Here is a tiny trained network, its code and every weight. The questions are about switching its units off for an input and a class, where a switched-off unit gives its printed mean instead of its output.

import numpy as np


def w(rows, s, z=0):
    codes = np.array(rows[::2]) - 128.0
    scale = np.full(codes.shape[1], s)
    scale[-1] = z or s
    return codes * scale


def norm(h):
    return h / np.sqrt((h * h).mean(-1, keepdims=True) + 1e-5)


def f(y):
    return y / 2 * (1 + np.tanh(0.7978845608 * (y + 0.044715 * y**3)))


def log_softmax(a):
    a = a - a.max(-1, keepdims=True)
    return a - np.log(np.exp(a).sum(-1, keepdims=True))


def net(x, mask):
    res = np.array(x, float).reshape(1, 5) / 4 @ E
    u = 0
    for l in range(2):
        y = f(norm(res) @ A[l][:, :-1].T + A[l][:, -1])
        res = res + np.where(mask[u : u + 13], y, B[l][:, -1]) @ B[l][:, :-1]
        u += 13
    return log_softmax(norm(res)[-1] @ U[:, :-1].T + U[:, -1])


A, B = {}, {}
E = w([
[239,210,179,70,200,125,117,115,174,250,201,216],'x0',
[81,226,130,213,94,145,211,118,99,135,95,53],'x1',
[139,127,42,116,194,37,94,80,160,171,196,115],'x2',
[119,115,33,91,86,134,136,30,149,115,49,129],'x3',
[50,128,234,130,203,162,96,37,232,127,70,178],'x4',
],0.0016)
A[0] = w([
[48,112,127,176,112,155,154,92,166,50,92,87,56],'L0N0',
[101,135,139,138,114,83,121,182,155,121,101,175,82],'L0N1',
[180,10,23,78,37,138,62,110,91,47,71,118,46],'L0N2',
[172,198,202,176,143,173,168,131,89,182,147,126,43],'L0N3',
[186,1,104,106,152,69,80,237,102,90,219,153,118],'L0N4',
[142,116,121,176,158,164,151,124,87,129,138,144,74],'L0N5',
[194,107,125,7,185,196,36,115,171,124,125,233,26],'L0N6',
[137,137,121,134,132,132,120,139,142,122,114,147,97],'L0N7',
[116,141,69,208,70,76,164,145,91,119,142,7,76],'L0N8',
[61,168,58,197,184,82,137,87,139,105,121,18,33],'L0N9',
[228,181,43,77,146,78,135,75,161,205,188,188,53],'L0N10',
[240,155,33,83,116,120,138,116,115,196,141,119,80],'L0N11',
[153,96,48,116,59,150,144,196,56,82,132,66,2],'L0N12',
],0.0027,0.0012)
B[0] = w([
[128,59,133,114,152,123,92,184,27,55,144,178,170],'L0N0',
[158,133,139,129,111,125,123,56,101,154,138,105,116],'L0N1',
[63,163,33,148,79,61,142,162,159,207,106,68,209],'L0N2',
[107,188,42,114,42,74,156,169,148,135,175,119,164],'L0N3',
[45,187,56,114,151,165,131,106,4,144,162,76,226],'L0N4',
[109,145,116,108,137,109,118,128,137,126,142,156,117],'L0N5',
[93,128,206,223,201,80,144,157,114,117,131,74,228],'L0N6',
[128,132,120,137,155,136,129,167,135,134,95,100,121],'L0N7',
[129,124,183,180,181,82,197,26,188,95,160,161,211],'L0N8',
[106,132,164,202,86,40,220,155,76,133,105,145,183],'L0N9',
[202,56,128,92,154,215,57,139,92,41,163,82,251],'L0N10',
[166,121,201,46,114,164,137,160,58,70,160,184,203],'L0N11',
[130,130,95,137,135,113,121,12,190,181,103,177,179],'L0N12',
],0.0024)
A[1] = w([
[132,110,46,103,69,170,128,106,137,111,94,140,61],'L1N0',
[169,216,148,139,75,160,187,159,150,170,119,133,75],'L1N1',
[93,85,84,151,102,74,117,99,156,121,89,85,75],'L1N2',
[82,76,178,148,94,209,101,116,144,82,64,118,156],'L1N3',
[146,139,117,101,177,102,48,95,254,173,129,113,2],'L1N4',
[200,132,80,110,141,94,154,75,132,170,191,109,103],'L1N5',
[155,105,184,159,198,124,101,97,207,147,156,132,45],'L1N6',
[143,78,184,133,131,129,141,177,106,75,120,166,100],'L1N7',
[111,72,103,108,175,125,69,160,91,102,201,116,109],'L1N8',
[146,180,57,112,88,87,168,170,132,214,149,110,87],'L1N9',
[132,183,189,171,122,106,146,195,173,148,175,139,97],'L1N10',
[95,104,140,143,217,119,123,84,202,157,111,102,146],'L1N11',
[192,170,136,162,84,183,183,102,119,146,126,130,131],'L1N12',
],0.0039,0.0016)
B[1] = w([
[147,56,92,148,143,73,91,151,173,136,122,58,147],'L1N0',
[64,168,197,85,89,141,65,210,156,204,199,178,184],'L1N1',
[146,136,139,140,93,135,146,113,196,142,216,68,204],'L1N2',
[236,156,95,93,200,189,131,75,102,119,161,166,206],'L1N3',
[156,163,147,130,140,228,167,80,40,78,112,250,155],'L1N4',
[178,104,238,108,179,177,90,154,182,66,67,119,228],'L1N5',
[158,68,91,175,94,142,200,62,118,10,1,169,200],'L1N6',
[162,173,156,147,139,56,157,68,175,158,110,182,155],'L1N7',
[141,223,172,91,183,210,87,152,97,159,171,103,250],'L1N8',
[108,91,163,130,148,152,119,114,104,113,18,230,207],'L1N9',
[98,60,37,104,64,101,143,96,186,150,108,72,210],'L1N10',
[113,154,86,181,42,185,178,120,37,117,145,172,209],'L1N11',
[75,164,185,136,172,92,95,169,144,152,209,121,181],'L1N12',
],0.0031,0.0019)
U = w([
[184,140,155,160,162,222,176,20,99,48,49,253,145],'0',
[160,160,232,168,169,50,189,133,133,83,145,110,66],'1',
[111,107,78,63,135,86,62,187,74,202,72,128,4],'2',
[42,202,203,113,14,86,137,218,210,242,163,186,118],'3',
[202,47,71,79,77,72,98,121,242,120,52,68,51],'4',
[190,176,167,27,215,210,23,175,81,137,220,114,198],'5',
[22,111,32,219,65,49,188,72,122,116,142,49,216],'6',
],0.0071,0.0029)

Each question gives the input, the list of numbers given to net, and the class t.
The units are the neurons (one row each of A and B). Each row of codes is followed by its name. A weight is (code - 128) times the scale printed after its matrix; where a second scale follows, it is the last column's (A, B and U).
mask holds one flag per neuron, layer by layer. A switched-off neuron (its flag False) gives its mean, the last column of its row in B, instead of its output. The means were averaged over made-up inputs and are rounded, as every weight is.
A unit's drop is (log p(t) with every unit on - log p(t) with that unit switched off) / (log p(t) with every unit on - log p(t) with every unit switched off).
The circuit of an input: a set's keep is (log p(t) with only the set's units on - log p(t) with every unit switched off) / (log p(t) with every unit on - log p(t) with every unit switched off). Starting from the 12 units with the biggest drops (on a tie, the unit counted first), units are removed one at a time, each time the one whose removal leaves the highest keep (on an exact tie, the one counted first), for as long as the keep stays at least 0.8.
circuit, biggest first: the units of the circuit, biggest drop first
top k neurons: the k neurons with the biggest drops, biggest first
k most important neurons of layer l: the k neurons of layer l with the biggest drops, biggest first
drop when u is switched off: that unit's drop, to one decimal
input [-6,-3,-7,-6,-3], class 5: circuit, biggest first => L1N3, L1N6
input [-2,-4,-7,-5,-8], class 2: 2 most important neurons of layer 0 => L0N4, L0N10
input [5,-3,3,-4,3], class 0: circuit, biggest first => L1N6
input [-5,-6,5,4,5], class 6: circuit, biggest first => L0N2, L1N11
input [-1,1,-6,-4,1], class 3: circuit, biggest first => L0N10, L1N1
input [-3,0,-6,-4,-8], class 3: circuit, biggest first => L0N10, L1N1, L1N6, L0N12
input [-1,5,-4,-6,7], class 3: 2 most important neurons of layer 1 => L1N1, L1N4
input [-8,4,1,-8,7], class 0: top 3 neurons => L1N3, L0N2, L0N0
input [3,5,4,-6,-1], class 3: circuit, biggest first => L1N10, L0N3, L1N1
input [2,3,-8,-6,8], class 3: top 4 neurons => L0N3, L0N10, L1N1, L0N8
input [1,8,3,4,-7], class 1: top 2 neurons => L0N8, L1N5
input [-4,-1,-8,5,-1], class 4: 2 most important neurons of layer 1 => L1N3, L1N0
input [0,-7,6,7,4], class 0: 2 most important neurons of layer 1 => L1N4, L1N6
input [-2,4,5,-8,-2], class 6: circuit, biggest first => L1N10
input [-2,4,-2,8,4], class 6: 2 most important neurons of layer 0 => L0N10, L0N11
input [5,5,-1,5,-6], class 5: 2 most important neurons of layer 0 => L0N10, L0N11
input [2,0,4,1,2], class 0: top 2 neurons => L1N6, L0N4
input [-3,6,-8,-8,1], class 3: top 3 neurons => L0N10, L1N1, L0N3
input [6,6,0,-5,5], class 3: drop when L0N3 is switched off => 0.2
input [8,5,7,-2,8], class 0: drop when L0N3 is switched off => 0.0
input [8,2,-8,1,-6], class 3: drop when L1N3 is switched off => 0.1
input [-2,-3,8,-7,5], class 0: drop when L1N6 is switched off => 0.5
